Below are the code and all the weights of a small trained network. Each question names an input and a target symbol and asks about switching units off, where a switched-off unit gives its printed mean instead of its output.

import numpy as np


def w(rows, s, z=0):
    codes = np.array(rows[::2]) - 128.0
    scale = np.full(codes.shape[1], s)
    scale[-1] = z or s
    return codes * scale


def f(y):
    return np.maximum(y, 0)


def softmax(a):
    e = np.exp(a - a.max(-1, keepdims=True))
    return e / e.sum(-1, keepdims=True)


def log_softmax(a):
    a = a - a.max(-1, keepdims=True)
    return a - np.log(np.exp(a).sum(-1, keepdims=True))


def net(x, mask):
    ids = ['ΔΞΣΩεζμφ'.index(c) for c in x.split()]
    T = len(ids)
    res = E[ids] + P[:T]
    r = res
    for j in range(3):
        rows = slice(2 * j, 2 * j + 2)
        q, k, v = (r @ M[0][rows].T for M in (Q, K, V))
        z = softmax(np.where(np.tri(T) > 0, q @ k.T / 2**0.5, -1e9)) @ v
        o = O[0][rows]
        res = res + np.where(mask[j], z, o[:, -1]) @ o[:, :-1]
    y = f(res @ A[0][:, :-1].T + A[0][:, -1])
    res = res + np.where(mask[3:15], y, B[0][:, -1]) @ B[0][:, :-1]
    return log_softmax(res[-1] @ U[:, :-1].T + U[:, -1])


Q, K, V, O, A, B = {}, {}, {}, {}, {}, {}
E = w([
[134,76,88,155,70,82,46,114,96,178],'Δ',
[132,201,73,66,108,117,85,85,172,209],'Ξ',
[45,155,87,80,126,178,138,128,131,72],'Σ',
[185,120,133,100,154,92,4,201,80,120],'Ω',
[211,93,153,203,101,96,121,20,118,97],'ε',
[170,168,123,164,90,64,114,140,156,117],'ζ',
[53,78,110,141,129,253,131,94,183,154],'μ',
[235,113,108,106,115,149,165,93,105,132],'φ',
],0.016)
P = w([
[57,246,226,144,109,254,190,180,112,144],'0',
[215,129,74,100,78,121,153,195,97,29],'1',
[205,116,88,87,67,131,214,146,120,14],'2',
[101,186,34,168,186,92,103,99,126,40],'3',
[126,183,33,129,132,113,136,117,126,27],'4',
[146,168,53,142,151,90,102,144,119,47],'5',
[199,167,81,101,94,114,152,134,135,39],'6',
[174,147,82,113,100,115,143,132,131,15],'7',
[147,158,48,131,148,94,98,116,127,41],'8',
[144,184,56,119,144,103,125,98,126,33],'9',
[184,177,71,110,136,112,142,77,156,36],'10',
[207,148,75,101,103,69,131,127,121,34],'11',
],0.0052)
Q[0] = w([
[106,134,144,133,139,140,125,117,111,141],'H0',
[101,124,231,125,159,115,172,140,126,204],'H0',
[186,126,3,134,57,160,41,111,204,23],'H1',
[177,89,38,110,108,182,115,134,155,69],'H1',
[65,126,254,136,159,107,227,148,91,217],'H2',
[139,127,119,147,82,149,143,120,169,130],'H2',
],0.033)
K[0] = w([
[129,156,110,113,118,125,140,129,99,121],'H0',
[134,129,78,96,133,55,143,102,88,81],'H0',
[73,239,255,215,89,210,168,173,11,159],'H1',
[129,181,215,158,89,168,152,126,92,179],'H1',
[151,53,25,100,147,86,123,103,185,80],'H2',
[136,143,147,135,115,128,99,134,108,165],'H2',
],0.035)
V[0] = w([
[155,106,101,129,148,160,119,120,185,128],'H0',
[107,100,176,179,141,180,133,177,179,173],'H0',
[47,135,161,172,120,103,100,107,106,46],'H1',
[114,129,150,149,99,94,95,103,160,193],'H1',
[134,196,199,150,159,87,150,109,208,147],'H2',
[151,140,155,160,131,144,128,253,139,134],'H2',
],0.019)
O[0] = w([
[84,143,121,114,186,76,99,48,177,141,193],'H0',
[149,129,175,69,209,73,61,94,157,185,250],'H0',
[152,83,151,85,51,101,158,145,167,92,163],'H1',
[82,195,203,162,99,125,144,127,53,163,147],'H1',
[140,147,164,166,131,164,76,165,254,187,112],'H2',
[68,35,119,169,198,99,184,219,110,135,142],'H2',
],0.0085,0.014)
A[0] = w([
[94,193,19,77,78,140,197,179,143,197,69],'N0',
[119,32,70,176,56,200,78,126,125,210,97],'N1',
[115,165,208,164,149,167,111,118,83,149,145],'N2',
[212,126,144,186,118,137,208,123,117,142,240],'N3',
[103,67,111,163,180,91,192,128,109,115,4],'N4',
[140,251,37,160,104,68,216,182,164,85,94],'N5',
[160,134,210,75,71,190,75,145,133,127,69],'N6',
[155,106,172,254,134,143,119,98,130,13,5],'N7',
[49,178,116,132,114,223,149,175,125,72,90],'N8',
[141,183,158,173,158,214,70,139,93,121,101],'N9',
[115,140,113,84,139,128,241,85,161,238,7],'N10',
[92,153,94,159,111,45,158,91,172,148,39],'N11',
],0.009,0.0026)
B[0] = w([
[147,159,114,100,73,140,114,136,150,181,155],'N0',
[93,174,115,155,117,105,190,80,84,87,179],'N1',
[134,99,69,116,83,92,152,119,141,137,198],'N2',
[79,164,86,190,192,148,90,78,156,121,179],'N3',
[175,160,171,69,81,169,89,145,107,147,162],'N4',
[106,108,133,197,156,107,159,160,163,145,167],'N5',
[118,98,134,140,178,139,82,141,89,122,192],'N6',
[122,146,159,100,100,147,69,177,166,143,153],'N7',
[162,66,86,136,124,92,107,82,173,68,161],'N8',
[152,122,158,61,109,136,171,179,114,130,156],'N9',
[138,115,168,159,114,115,132,141,90,94,207],'N10',
[112,96,177,128,125,245,216,145,119,93,253],'N11',
],0.012,0.0074)
U = w([
[69,161,170,173,38,75,118,90,54,100,240],'Δ',
[133,202,130,89,51,132,133,145,168,222,46],'Ξ',
[136,87,114,109,59,116,110,127,183,65,81],'Σ',
[146,110,187,128,118,159,89,215,74,102,7],'Ω',
[132,192,214,170,32,171,2,107,143,71,11],'ε',
[89,130,213,221,113,72,130,203,174,118,155],'ζ',
[94,117,229,88,144,92,121,84,146,161,158],'μ',
[169,155,57,178,192,222,123,125,95,149,146],'φ',
],0.0035,0.0019)

Each question gives the input, a string of symbols that net reads in full, and the target symbol t.
The units are the heads (2 rows each of Q, K, V and O) and the neurons (one row each of A and B). Each row of codes is followed by its name. A weight is (code - 128) times the scale printed after its matrix; where a second scale follows, it is the last column's (O, A, B and U).
mask holds one flag per unit, heads first, then neurons. A switched-off unit (its flag False) gives its mean, the last column of its rows in O or B, instead of its output. The means were averaged over made-up inputs and are rounded, as every weight is.
A unit's drop is (log p(t) with every unit on - log p(t) with that unit switched off) / (log p(t) with every unit on - log p(t) with every unit switched off).
The circuit of an input: a set's keep is (log p(t) with only the set's units on - log p(t) with every unit switched off) / (log p(t) with every unit on - log p(t) with every unit switched off). Starting from the 12 units with the biggest drops (on a tie, the unit counted first), units are removed one at a time, each time the one whose removal leaves the highest keep (on an exact tie, the one counted first), for as long as the keep stays at least 0.8.
circuit, biggest first: the units of the circuit, biggest drop first
most important unit: the unit with the biggest drop
top k neurons: the k neurons with the biggest drops, biggest first
which heads matter: for each layer, one digit per head in row order, 1 if its drop is at least 0.15 and else 0, layers parted by /
drop of u: that unit's drop, to one decimal
input Ξ Δ φ ζ ζ μ Δ Σ Ω φ, target Ξ: circuit, biggest first : (H1 H2 N9)
input Ω μ Δ φ, target Ω: top neuron : (N4)
input Ξ φ Δ Δ Σ φ ε, target Ξ: which heads matter : 011
input Ω φ φ μ Δ μ Ξ Δ Σ ε, target Ω: circuit, biggest first : (H2 N4)
input Ω ζ Δ φ Σ ζ, target Ω: circuit, biggest first : (H2 N4)
input ζ Δ ε μ ε Δ μ ζ, target ζ: which heads matter : 001
input μ Ξ ζ φ, target μ: which heads matter : 100
input μ Ξ Σ ζ Δ Δ Σ φ ε, target μ: which heads matter : 100
input Σ Ω ε ε, target Σ: which heads matter : 010
input ζ Ξ Δ ζ φ Δ μ, target ζ: which heads matter : 001
input μ Δ Ξ μ Δ ε ε φ ζ, target μ: which heads matter : 100
input ε Ω ε Δ Ω φ ζ Σ Δ, target ε: which heads matter : 001
input ε Δ Σ, target ε: which heads matter : 001
input φ Ξ Δ ε Ξ Ω, target φ: most important unit : H1
input Σ Ω ζ Σ Ξ, target Σ: which heads matter : 010
input Ξ Δ φ Δ Ω φ, target Ξ: top 2 neurons : (N9 N2)
input Δ Δ Ξ Ξ, target Δ: circuit, biggest first : (H2 H1)
input Ω Σ φ Ω Δ ε φ ε, target ε: top 2 neurons : (N4 N7)
input ζ ε Ω Σ μ φ Σ Δ Σ, target ζ: drop of H0 : -0.1
input ζ ε Δ Δ Δ Δ ζ Ξ φ, target ζ: drop of H1 : 0.1
